Each row is followed by its class number.
[-33   0  -6   3  -5 -18 -26 -19   0   9 -62   6   4  28 -15 -34  -1  30
  21  -7 -32  32  -1  25 -25   4 -34  -8 -23   1  50 -18 -12 -10   8  17
   2  24   1] -> 8
[-56 -13 -12 -23  25 -12 -24 -16   6 -21 -45  12 -33   2  15  -7  23  29
  32  25 -42   5  17  45  18  15 -21  17  10 -25  -1 -27   3 -11  34 -53
   0  -3 -11] -> 3
[ 16  15  -6  -7  63  53  23 -60  34  35  -6  17  32 -40   9  15  29 -16
 -44 -37 -24  31  -1 -10   2   3 -24  17 -23  -5   1 -34   2  40  -9 -56
  25   2 -23] -> 1
[-52   0 -19 -15  19   6 -16 -40   4 -17 -47   5  10  16 -25 -35  24 -11
   2 -22 -47  11   3  17  12  -1  -1  19 -24   0  43 -28  13   3  12 -38
   6   1  16] -> 1
[ 41  -1   8 -22  42  60  12 -48  28  22 -26  16  31 -35  23  21  21   2
 -24 -24 -21  16   3 -12  -8  -4 -34  -4 -23  -3  -1 -58  -2  28  -8 -29
   8  37 -24] -> 8
[ -9 -49 -20  -4 -42   7 -12   0  29 -13 -34  14 -52 -35  20  11  25   8
   3   7  -6 -26  29  23  19   0  -9 -59 -18   6 -11   8  20   7  21 -70
   2  29  -8] -> 2
[-23 -52 -10  -4 -22  20 -46 -21  21   5 -29  13 -38 -22  26  -3  42   7
   3   0 -37 -22  10  19  19   0 -23 -52 -15   0 -24  14  15  34  21 -99
  14  35  -3] -> 3
[ 21  -8   1 -23  28  90  29 -27  33  26 -62  -7 -11 -27  -6  23  28  -2
 -18 -34 -23  20  13   3   5 -21 -46   2 -23 -20   8 -73  15   6  -3 -50
  12  46 -38] -> 8
[ 20  16  -6 -14  57  69  16 -42  30   7  -8   9  43 -39   2  18  40 -13
 -27 -22 -25  12   4  -1  -3  -4 -30  24 -28  -3 -18 -39  -5  46 -20 -42
  27  14 -14] -> 1
[-31   4  -4  -6 -26  -7 -31 -32   7 -25 -49 -20  28  27 -42 -37  -1  -5
 -14 -14  -3   3   6  -1  -8  -1 -14  -3 -11   3  41 -50   2  -9  12  -7
  16   6   3] -> 3
[ 27   4  13 -17  47  94  19 -66  23  11 -12   2  66 -38   2  27  32  -8
 -25 -21 -38  24  -8  -8  12   1 -50   5 -31  -1  -9 -57 -10  28   1 -27
   7  18 -32] -> 4
[-15 -69 -19  -1 -20  44 -14  18   0  10 -28  49 -34  11  48 -22  69  17
  -9 -17 -44  -9   9  13  25  -9   1 -25 -46  21 -25  25  17  40  -7 -36
  -3  23  18] -> 6
[-10  -6 -22   4 -30 -38  -7 -43  27 -18 -50 -22  38  41   9 -39   1  32
   9 -17   2  19  18  17 -34   7  11  13 -35  18  20 -15   0   1 -20   2
   5  22   2] -> 5
[ 22  -2   2 -35  31  75  37 -31  21  26 -10  24  24 -47  -9  23  13  -5
 -30  -1 -20  35  22  -9  25  11 -25  -4 -22   8 -12 -86   2  14   6 -28
  10  21 -31] -> 0
[ 26  -8  11  -9  45  93  37 -76  35  20 -19  -1  32 -30  25  13  36   6
 -29 -45 -28  35  -6  -2  42  -5 -43  -1 -23  -7 -10 -37   5  31   6 -45
  19   6 -36] -> 4
[-16 -28  -1  -3  16 -14 -29 -37  13  -8 -51  11   8  12   5 -33   7  20
  26  -1 -32  17 -13  20 -21  -3 -14   3 -16  -2  31 -36 -16 -14   0  -5
  12  33   0] -> 8
[ 50  28  14 -19  12  67  45 -65   6  20  18 -16  63 -32  12  16  13 -15
 -31 -42 -44  24  17 -19  23   4 -23 -13 -32   2  12 -28  18  56  -8 -26
  21  -8 -13] -> 4
[-54  -5 -35   5  -8 -18 -20 -49  24 -15 -68   1  12  23  17 -37   8  10
   8 -24 -18   9  10  29 -22   5  -4  -5 -26  -2  55 -27  11 -19   8 -41
   1  18  -5] -> 7
[-40   6 -15 -17   0 -30  16 -51  11 -20 -44   8  -3  15   9 -41  -1  21
  32   4 -26  -1  18  34 -23  18   1  -5 -15   2  29 -21  13   7   8  -5
  -7   0   4] -> 2
[ 31   6   8 -26  42  69  19 -54  23  32 -19  27  34 -29  28  17  24   8
 -42 -39 -24  12   0 -24   2  -9 -28   0 -23   5  -6 -51   5  43 -10 -29
   4  22 -17] -> 8
[-29  17  -9  17  11 -21 -30 -50  20  -2 -38  23  -9  14  -6 -17  29  26
   1  -5  -3  21  -9  14   7  28 -13  -3 -19   5  44 -31  12  16  32 -15
   5 -23  12] -> 1
[-48 -10 -39 -10  34  -6  15 -43  24   4 -45  38 -27  35  27 -52  16  10
  29 -19 -51  10  -3  32   6  23   8  22  -6  -3  54 -49  35  -8   5 -39
 -15 -16   4] -> 6
[ 15   3  12 -26  60  98  32 -66   2   6   6  46  64 -36  48  -6  11  16
 -14 -10 -52   9  -3 -20  -3 -22 -10  -6   4 -10 -36 -54  14  24 -13 -25
 -34  18  -5] -> 6
[ -7  11 -16  35  26 -13  18 -48  54  79  -5  14  19  -5  -7  22 -21  19
 -53 -19  17  24 -56 -36  -7  24  -9   2 -43   1  11  -7   6  32  -6 -78
  27   3 -24] -> 2
[-11 -58   2 -24 -59  25  -5   4   8  16 -32   3 -38 -21  -9   6  37   5
 -16 -14  -9 -13  31   1  28   1 -21 -65 -24  18  -1 -19  31  13  20 -33
   6  36   1] -> 2
[-61 -31 -16 -29  47 -20   7 -29  35 -25  -7   9 -30  19  42 -19  16   6
  39 -14 -14 -15 -23  28  15  31  -2  50  -4  -6 -20  -1  25 -10  14 -31
  -9  26 -35] -> 0
[-13 -46 -25   9 -28  15 -43  17  20   5 -11  15 -50 -25  30  17  54   7
  -8 -20  -5  -4   8  25  14   9 -32 -56  -4  -1 -24  20  18  17  24 -64
  12  18   5] -> 1
[-34 -33 -15 -16  26 -18 -30 -47  13 -21 -35  33 -14  17  38 -52  11  30
  53   1 -62   5   2  35  -7  -6   2  28 -23 -18  34 -17   7  -7   6 -28
  -8  -4  17] -> 8
[-59  16 -59  15   0 -28  -5 -33  31 -23 -57 -17  -9  21  19 -36  -1 -26
  -5 -50 -26  -7   3  27 -39   7   8 -16 -26  16  42  30  21   9   8 -45
 -16  32 -20] -> 0
[ 50  11  54   2   4 114  44 -72  22  36 -45  44  45 -11  35 -49  58  -3
 -52 -46  52  -4  11 -16 -19  24 -65 -68 -92  17  35 -72  13  33  21   3
  47  56 -43] -> 6
[-63  -6 -25  -5  15 -27  -6 -41  21   1 -39  27 -11  30  17 -43   8  24
  10 -11 -30  15  -5  28 -11  11   0  15  -8  -4  34 -21  21  -9   8 -39
 -11   1  11] -> 7
[-23 -76 -33  15 -29  63 -12  -9  44 -14 -12  40 -73 -29  54   7  53   2
  24 -19 -25 -45 -21  20  23  -2  -3 -21 -26 -17 -12  30  34  30   8 -73
  -3  10 -22] -> 7
[ 13   9   6 -37  47  54  48 -66  30  24 -11  -1  35 -22  12  11  25 -14
 -34 -34  -7  13  18 -10   3   9 -26   8 -40 -11 -18 -35  11  39  -4 -47
  12   9 -13] -> 2
[ 32   4   2 -19  41  52  28 -74  15  -1 -23 -12  40 -20  15  10  33 -22
  -4 -27 -22  29  10   1  -2  11 -30 -21 -18  -6  12 -61   6  38 -22 -14
  22  28 -31] -> 6
[ 20  -3   1 -18  45  73  12 -63  22  16 -15  28  33 -41  20  22  34   5
 -25 -20 -15  18   1 -10  17   2 -25   5 -17  -4  -1 -63   3  39  -2 -40
  15  12 -23] -> 1
[ 20 -44   6 -27  71  88  10 -71  31  11 -10  32  13 -27  15  14  39   0
 -27 -17 -18  39  -7 -11  25  -4 -22  30 -22  -9 -22 -78  -8  23   1 -17
   3  15 -15] -> 0
[-71  -7 -30  -5  49 -53  -1 -39  32 -10 -34  29 -28   7  35 -38  35  24
  19 -15 -26  11  14  36 -15  13  -2  22  10   7  41  -6  24   0   0 -18
 -25 -22  -4] -> 7
[-48  -3 -11  -6   7  -6 -22 -29  14  -4 -60  16 -13  37  -7 -44   5  25
  11  -4  -7  -1   9  13  13   2 -17  12  -4   2  50 -31  13  -1  16 -26
 -10   8   1] -> 3
[ 12  18  -2 -19  36  66  38 -52  12  30 -24  10  34 -16  15   4  33 -10
 -39 -42 -27  17  19 -13  13   1 -15 -10 -33   8   1 -49  18  39 -13 -47
  14  10 -11] -> 6
[ 29  -3  10 -18  45  69  30 -71  11  -5 -10   2  63 -27  16   3  27  -3
  -9 -27 -42  26  -4  -3   6   2 -25  -2 -14   4   0 -48  -8  36 -10 -11
   2  12  -8] -> 4
[ -3 -91 -10  15 -20  57 -15  13  48 -24 -20   4 -70 -51  26  17  66  12
  31 -11 -17 -24   9  17  57  -8 -14 -37 -19 -15 -22  46  22   1  34 -68
  -5  16  -7] -> 5
[ 20  -2  -6 -27  57  42  53 -66  33  22 -12   9  34 -28  43   8  22  -9
 -29 -32 -10  12   6 -11  11   1 -13   7 -12   0  -1 -29   8  41 -16 -20
   8   6 -33] -> 2
[ 28  16   2 -17  54  73  47 -55  22   0 -12  13  37 -15  18   5  31 -12
 -34 -36 -25  11   0 -14  13   2 -12  17 -26  -2  -7 -49   9  41 -18 -27
  16  12  -9] -> 6
[-56  -4 -16 -20   4 -27  22 -36  24  10 -50   6  -2  18   7 -39   1   9
  18 -13 -25  -5   1  21   5  33  -7  -6 -25   4  43 -27  27 -13  28 -36
   1  15  -9] -> 2
[ 20   3  12 -28  55  75   8 -66  27  19  -6  11  47 -30  29  10  31  -4
 -41 -21  -4  14  11 -15  -6  -9 -28   8 -35   6 -25 -70   7  26  -3 -25
   8  30 -30] -> 0
[ -1 -74 -18  -6 -36  14  -6  10  38   5 -10   5 -43 -19  67  -5  54  18
   0 -28  -4 -24  15  17  14   1  -7 -42  -8  12 -19  19  37   6   8 -45
   4  30 -20] -> 5
[-12 -47 -19  -4 -47  52 -11  -8  10  -3 -25  13 -38  -4  30  -3  40  -3
 -21 -46 -14 -36  -2  12  27  -1 -21 -59 -24  20  13   4  35  28  16 -76
  10  37  -6] -> 4
[-14 -69 -10   1 -27  28 -34  -1  34 -14 -16  11 -59 -23  28   3  47   3
  22   3  -3 -25  -6  17  37   3 -30 -49   3 -14 -27  12  24  19  23 -74
   5  22 -23] -> 3
[ 20  14  22 -31  62  40  46 -71  26  17  23  10  35 -42  51  13  19  -7
 -17 -28  17 -13  12 -11 -12  15 -15   9 -15  -7  -7 -19  13  24  -1 -39
  14  10 -48] -> 5
[  7   0   0 -49  60  80  35 -52  19   6  -7  22  41 -41  17  10  29 -15
 -21 -21 -13   5  20 -12  22   7 -19   8 -29  12  -8 -75   9  27  -2 -38
   6  22 -28] -> 0
[  9 -44 -10  -7 -53   7  23  -1  19  16  -2 -15 -34 -24  38 -13  13  -7
  11 -29 -16 -40  23   2  27  -9  16 -48 -10  18   2  37  35  26  -9 -33
  27  20 -10] -> 2
[ -6 -29 -16  18 -43  26 -32 -22  21  21 -35  11 -23   1  41  -8  39   0
 -12 -30 -15 -20   6   8  12   1 -12 -75 -21  25 -10  14  27  25  11 -56
   6  35  -8] -> 6
[ 10 -13  20 -15  52  57  20 -66  18  24  -8   9  49 -12  31   1  26   7
 -32 -36 -18  42  -5  -9  15  -9 -57   1 -24   0   6  -8   7  29  -7 -11
 -10  36 -50] -> 4
[-31 -12 -31  -6 -13  -7  -2 -36  26 -18 -48  13 -13  18  21 -29  18  20
  15 -15 -37  -8   8  30 -22  15   9   6  -2  14  28 -21  13  -2  12   1
 -18   1   1] -> 5
[-38   7   0  29   6   1 -21 -53  22   2 -55   8  12  21  -3 -46 -17  11
  19   2  -5   3 -15   7 -14  -4 -13  -3 -23 -15  40  13  -4  -2  19 -39
  -5  19 -25] -> 3
[  1 -61 -12 -15 -33  27 -18  21  21  19 -41   9 -40 -14  29   4  45  11
  10 -21 -40  -4  16  16  20  -5 -25 -38 -33   5 -19   8  23  16   5 -60
   3  51  -7] -> 8
[-10 -46 -20  10 -41  44 -23   5  15   1 -30   2 -33 -35  10  11  44   3
  13 -20 -19  -9  10  19  21   2 -18 -52 -15  -1  -9   1  13  15  18 -57
  21  18  -2] -> 1
[ 11   9   3 -22  40  77  33 -69  10  14 -22   2  39 -14  13   9  25   3
 -34 -47 -21  21   6  -2  11  -3 -35  -2 -21   7   0 -40   1  42  -8 -43
  10  14 -13] -> 4
[-41 -10 -32   3  19 -19 -22 -23  21 -16 -43  12   0  18   9 -40  23   6
  28 -18 -22   6  -5  31   2  25  -8   7 -11  -2  47 -23   9 -12  21 -35
   6   3  23] -> 1
[ 20   2   6 -36  55  64  35 -70  24  31   2  14  55 -25  31   6  28 -25
 -52 -54 -23  11   9 -20  -8   2 -22  21 -25  -2   8 -51   8  36 -21 -29
  22  26 -16] -> 7
[ 16   3  14 -14  27  53  26 -66  12  30 -10   6  50 -36  22 -15  36 -19
 -20 -36 -25  13  26 -12 -15   5 -29 -40 -48   7  15 -35  17  36 -14 -38
  19  26 -29] -> 6
[-25 -66 -27 -18 -23  45 -14 -22  12 -15 -14  12 -60 -11  37   1  42   2
   9 -24 -34  -9   6  14  53  -4   5 -38 -28  -6 -19  11  42  35  21 -80
  -2  20   6] -> 0
[ 30  11   8 -10  42  64  34 -60  22  22 -27  -3  38 -17  29   5  39  -6
 -18 -34 -18  23  12  -4   7   1 -23 -15 -20   5 -14 -45   8  36 -16 -21
  17  20 -23] -> 6
[ 12  37  -5  -8 110  64  32 -65  37  -8  -7  24  44 -43  66   6  26 -10
   1  -8  19 -16 -16  23   0   6 -39   1  14  -5  -8 -55 -22   5 -15 -38
  46   5 -67] -> 6
[-19 -43 -13  -7 -25  28 -18   5  14 -14  -8  12 -55 -17  32  -1  29   3
  -3 -12  -5 -30   7  15  26  -7  -9 -52 -11  15 -25  21  31  22  15 -58
   5  51  -7] -> 0
[ 22  -7  12 -21  52  81  37 -64  18  19 -23  10  22 -17   3  17  38   2
 -28 -36 -24  33   7  -2  28   4 -40  11 -31   2  -1 -37  -1  46  -3 -40
   7  17 -13] -> 4
[ -4 -21 -13  -8 -32  29  16  -8  23  -2 -34  -4 -45 -35  13  13  36  -8
 -10 -21 -13 -29  36  11  21   0  -9 -54 -34   5   1  20  33  32  22 -66
   5  19  -4] -> 2
[-52 -26 -18 -15  24  -5   1 -51  14 -19 -35  25  -2  17  29 -59  17  16
  19 -15 -19  13  -4  26 -10  12  -3  -6 -21  10  25 -29  14   0  11 -10
  -7  20  -9] -> 0
[-36  17 -28  21 -28 -36  -2 -27  32  12 -41   0   3  36   8 -55  -4  -2
 -14 -34 -31 -15  -2  11 -64  11  15   3 -44  15  40 -25  40 -11  -8 -41
   6  21  -9] -> 6
[-17 -55  -9  -7 -54  26 -24   0  26  11 -29   3 -39   1  20  -9  33   8
   1 -23  -3 -24   9  -2  52   0 -19 -44  -7  12 -15  19  35  32  12 -59
   3  30 -19] -> 3
[-41 -19 -17 -10  19   6   3 -54  -5 -42 -26   5   3  37  -6 -53  -1  16
  31 -14 -69  33 -11  43  -2  -7  -5  33   4 -14  21  -8  -6  -3  -3   3
 -10 -11  25] -> 4
[ 20   6  10 -29  65  80  32 -61  22  13  -5   9  33 -39  13  21  33 -10
 -38 -15 -26  30  -2 -15  23  -6 -27   6 -28  -2  -9 -64  11  41  -2 -22
  15  23 -39] -> 0
[ -8 -48 -28   3 -27  50 -35   0  17   2 -25  24 -38 -19  21   3  51  -4
  -7 -29 -17 -17  11  16  26  -6 -15 -41 -13  10  -7   8  12  27  12 -60
  12  15  13] -> 1
